Below are the code and all the weights of a small trained network. Each question names an input and a class and asks about switching units off, where a switched-off unit gives its printed mean instead of its output.

import numpy as np


def w(rows, s, z=0):
    codes = np.array(rows[::2]) - 128.0
    scale = np.full(codes.shape[1], s)
    scale[-1] = z or s
    return codes * scale


def f(y):
    return np.maximum(y, 0)


def log_softmax(a):
    a = a - a.max(-1, keepdims=True)
    return a - np.log(np.exp(a).sum(-1, keepdims=True))


def net(x, mask):
    res = np.array(x, float).reshape(1, 5) / 4 @ E
    y = f(res @ A[0][:, :-1].T + A[0][:, -1])
    res = res + np.where(mask, y, B[0][:, -1]) @ B[0][:, :-1]
    return log_softmax(res[-1] @ U[:, :-1].T + U[:, -1])


A, B = {}, {}
E = w([
[220,159,247],'x0',
[133,128,128],'x1',
[122,127,123],'x2',
[44,250,188],'x3',
[191,240,3],'x4',
],0.0065)
A[0] = w([
[150,241,115,191],'neuron 0',
[89,153,153,55],'neuron 1',
[150,81,187,207],'neuron 2',
[235,152,62,75],'neuron 3',
[26,230,179,136],'neuron 4',
[26,183,145,104],'neuron 5',
[142,152,210,237],'neuron 6',
[32,117,75,203],'neuron 7',
[50,114,105,160],'neuron 8',
[170,214,85,48],'neuron 9',
[29,49,109,116],'neuron 10',
[146,58,141,63],'neuron 11',
[143,190,110,70],'neuron 12',
[187,149,165,124],'neuron 13',
[132,77,172,71],'neuron 14',
[142,42,80,111],'neuron 15',
[162,130,106,26],'neuron 16',
[254,168,205,216],'neuron 17',
[105,80,163,44],'neuron 18',
[239,205,57,60],'neuron 19',
[113,79,166,62],'neuron 20',
[54,83,186,39],'neuron 21',
[197,64,104,47],'neuron 22',
[88,52,219,68],'neuron 23',
[113,129,99,55],'neuron 24',
[140,54,106,99],'neuron 25',
[46,204,174,66],'neuron 26',
[216,30,90,65],'neuron 27',
[152,123,141,1],'neuron 28',
],0.011,0.0067)
B[0] = w([
[107,31,101,245],'neuron 0',
[124,183,233,137],'neuron 1',
[92,69,42,199],'neuron 2',
[5,98,174,204],'neuron 3',
[183,19,204,223],'neuron 4',
[192,43,167,184],'neuron 5',
[163,74,29,221],'neuron 6',
[165,115,22,219],'neuron 7',
[194,138,58,181],'neuron 8',
[22,91,157,188],'neuron 9',
[87,117,63,184],'neuron 10',
[63,113,234,151],'neuron 11',
[48,79,184,161],'neuron 12',
[158,190,58,171],'neuron 13',
[103,131,134,152],'neuron 14',
[201,86,165,180],'neuron 15',
[134,212,210,132],'neuron 16',
[156,105,1,255],'neuron 17',
[16,75,140,144],'neuron 18',
[32,67,158,227],'neuron 19',
[26,111,104,148],'neuron 20',
[38,88,110,159],'neuron 21',
[150,111,224,162],'neuron 22',
[18,68,97,184],'neuron 23',
[52,73,41,133],'neuron 24',
[190,71,167,163],'neuron 25',
[159,63,215,178],'neuron 26',
[181,96,244,191],'neuron 27',
[88,246,79,128],'neuron 28',
],0.0072,0.0097)
U = w([
[186,95,118,253],'0',
[230,65,253,148],'1',
[8,123,164,27],'2',
[203,103,107,219],'3',
[218,115,38,124],'4',
[236,185,98,28],'5',
],0.0072,0.0068)

Each question gives the input, the list of numbers given to net, and the class t.
The units are the neurons (one row each of A and B). Each row of codes is followed by its name. A weight is (code - 128) times the scale printed after its matrix; where a second scale follows, it is the last column's (A, B and U).
mask holds one flag per neuron, in row order. A switched-off neuron (its flag False) gives its mean, the last column of its row in B, instead of its output. The means were averaged over made-up inputs and are rounded, as every weight is.
A unit's drop is (log p(t) with every unit on - log p(t) with that unit switched off) / (log p(t) with every unit on - log p(t) with every unit switched off).
The circuit of an input: a set's keep is (log p(t) with only the set's units on - log p(t) with every unit switched off) / (log p(t) with every unit on - log p(t) with every unit switched off). Starting from the 12 units with the biggest drops (on a tie, the unit counted first), units are removed one at a time, each time the one whose removal leaves the highest keep (on an exact tie, the one counted first), for as long as the keep stays at least 0.8.
circuit, biggest first: the units of the circuit, biggest drop first
unit that matters most: the unit with the biggest drop
top k neurons: the k neurons with the biggest drops, biggest first
drop when u is switched off: that unit's drop, to one decimal
input [-5,-6,3,-7,7], class 1: top 2 neurons -> [neuron 27; neuron 15]
input [-7,-5,0,-1,0], class 4: unit that matters most -> neuron 7
input [-2,7,2,-2,-8], class 2: circuit, biggest first -> [neuron 23; neuron 21]
input [2,0,7,5,8], class 2: top 2 neurons -> [neuron 9; neuron 19]
input [3,4,5,-7,7], class 1: circuit, biggest first -> [neuron 27; neuron 22]
input [8,-6,-4,5,-1], class 4: circuit, biggest first -> [neuron 17; neuron 6]
input [-8,1,6,4,-1], class 4: circuit, biggest first -> [neuron 7; neuron 8]
input [-8,3,1,7,-3], class 4: top 4 neurons -> [neuron 7; neuron 8; neuron 10; neuron 27]
input [7,-5,-6,-5,8], class 2: top 2 neurons -> [neuron 3; neuron 19]
input [3,-3,3,0,4], class 2: circuit, biggest first -> [neuron 7; neuron 19; neuron 4]
input [-6,3,1,8,7], class 1: top 4 neurons -> [neuron 4; neuron 5; neuron 26; neuron 17]
input [-6,-4,-7,8,-4], class 1: top 2 neurons -> [neuron 4; neuron 26]
input [8,-5,-3,2,5], class 4: top 3 neurons -> [neuron 17; neuron 6; neuron 13]
input [4,3,5,8,8], class 1: circuit, biggest first -> [neuron 4]
input [6,-1,-1,-3,-5], class 4: top 2 neurons -> [neuron 17; neuron 6]
input [-5,3,0,8,2], class 1: drop when neuron 0 is switched off -> 0.0
input [7,5,-2,-5,0], class 4: drop when neuron 17 is switched off -> 0.7
input [1,-1,-3,-5,-7], class 2: drop when neuron 4 is switched off -> 0.1
